Below are the code and all the weights of a small trained network. Each question names an input and a class and asks about switching units off, where a switched-off unit gives its printed mean instead of its output.

import numpy as np


def w(rows, s, z=0):
    codes = np.array(rows[::2]) - 128.0
    scale = np.full(codes.shape[1], s)
    scale[-1] = z or s
    return codes * scale


def f(y):
    return np.maximum(y, 0)


def log_softmax(a):
    a = a - a.max(-1, keepdims=True)
    return a - np.log(np.exp(a).sum(-1, keepdims=True))


def net(x, mask):
    res = np.array(x, float).reshape(1, 7) / 4 @ E
    y = f(res @ A[0][:, :-1].T + A[0][:, -1])
    res = res + np.where(mask, y, B[0][:, -1]) @ B[0][:, :-1]
    return log_softmax(res[-1] @ U[:, :-1].T + U[:, -1])


A, B = {}, {}
E = w([
[105,216,49,84,187,167],'x0',
[120,59,139,48,32,94],'x1',
[143,181,106,106,41,146],'x2',
[6,126,119,168,93,91],'x3',
[140,127,163,124,58,140],'x4',
[124,112,192,130,153,218],'x5',
[100,132,117,112,125,191],'x6',
],0.011)
A[0] = w([
[118,79,169,57,56,83,3],'N0',
[72,115,44,69,206,154,136],'N1',
[116,107,183,245,97,80,63],'N2',
[68,56,162,242,149,54,201],'N3',
[64,39,87,147,177,100,163],'N4',
[138,204,7,125,52,134,118],'N5',
[234,184,164,143,188,146,118],'N6',
[116,54,183,104,92,103,98],'N7',
[55,170,173,166,107,255,108],'N8',
[39,124,137,176,157,184,192],'N9',
[182,116,82,140,80,24,59],'N10',
],0.0096,0.0045)
B[0] = w([
[104,40,109,197,93,33,222],'N0',
[130,204,107,144,226,43,217],'N1',
[134,192,184,24,211,148,199],'N2',
[177,212,162,55,218,23,247],'N3',
[103,218,229,156,150,62,197],'N4',
[138,165,152,50,159,18,230],'N5',
[203,10,175,200,192,247,216],'N6',
[219,110,164,128,77,15,215],'N7',
[97,218,107,105,86,198,204],'N8',
[139,253,147,115,45,108,206],'N9',
[64,196,23,77,203,127,207],'N10',
],0.0072,0.012)
U = w([
[62,62,49,172,105,124,31],'0',
[41,146,85,137,25,161,60],'1',
[172,57,201,118,70,144,88],'2',
[103,141,146,129,60,209,131],'3',
[122,230,66,90,156,82,175],'4',
[119,55,2,103,33,69,3],'5',
[186,53,66,149,147,236,203],'6',
[161,65,169,143,106,36,161],'7',
],0.0096,0.005)

Each question gives the input, the list of numbers given to net, and the class t.
The units are the neurons (one row each of A and B). Each row of codes is followed by its name. A weight is (code - 128) times the scale printed after its matrix; where a second scale follows, it is the last column's (A, B and U).
mask holds one flag per neuron, in row order. A switched-off neuron (its flag False) gives its mean, the last column of its row in B, instead of its output. The means were averaged over made-up inputs and are rounded, as every weight is.
A unit's drop is (log p(t) with every unit on - log p(t) with that unit switched off) / (log p(t) with every unit on - log p(t) with every unit switched off).
The circuit of an input: a set's keep is (log p(t) with only the set's units on - log p(t) with every unit switched off) / (log p(t) with every unit on - log p(t) with every unit switched off). Starting from all 11 units, units are removed one at a time, each time the one whose removal leaves the highest keep (on an exact tie, the one counted first), for as long as the keep stays at least 0.8.
circuit, biggest first: the units of the circuit, biggest drop first
unit that matters most: the unit with the biggest drop
top k neurons: the k neurons with the biggest drops, biggest first
drop when u is switched off: that unit's drop, to one decimal
input [4,8,3,-1,5,-7,-2], class 5: circuit, biggest first : (N0, N3)
input [-7,2,5,-2,-5,5,8], class 2: circuit, biggest first : (N1)
input [2,6,6,6,0,3,8], class 1: top 2 neurons : (N3, N8)
input [-4,4,8,3,2,0,2], class 5: circuit, biggest first : (N3, N4, N0)
input [-4,-2,-6,-4,-2,8,0], class 2: top 2 neurons : (N10, N9)
input [8,8,-3,4,5,2,-8], class 7: circuit, biggest first : (N8, N0)
input [-2,3,3,7,-6,6,6], class 1: circuit, biggest first : (N5, N8)
input [-8,4,8,1,1,-3,3], class 5: circuit, biggest first : (N10, N0)
input [6,-7,0,-1,8,7,-2], class 3: top 2 neurons : (N8, N9)
input [4,5,-2,7,8,-5,6], class 5: top 3 neurons : (N0, N3, N2)
input [-7,5,5,3,0,-7,-2], class 4: top 2 neurons : (N10, N2)
input [-2,3,-7,0,-2,-4,-8], class 4: top 2 neurons : (N10, N3)
input [1,8,7,-7,-5,8,1], class 2: drop when N10 is switched off : 0.2
input [6,5,4,4,5,3,-3], class 5: unit that matters most : N3
input [1,4,-1,-7,5,-6,6], class 5: drop when N2 is switched off : 0.1
input [0,8,8,8,-8,3,1], class 7: drop when N2 is switched off : -0.1
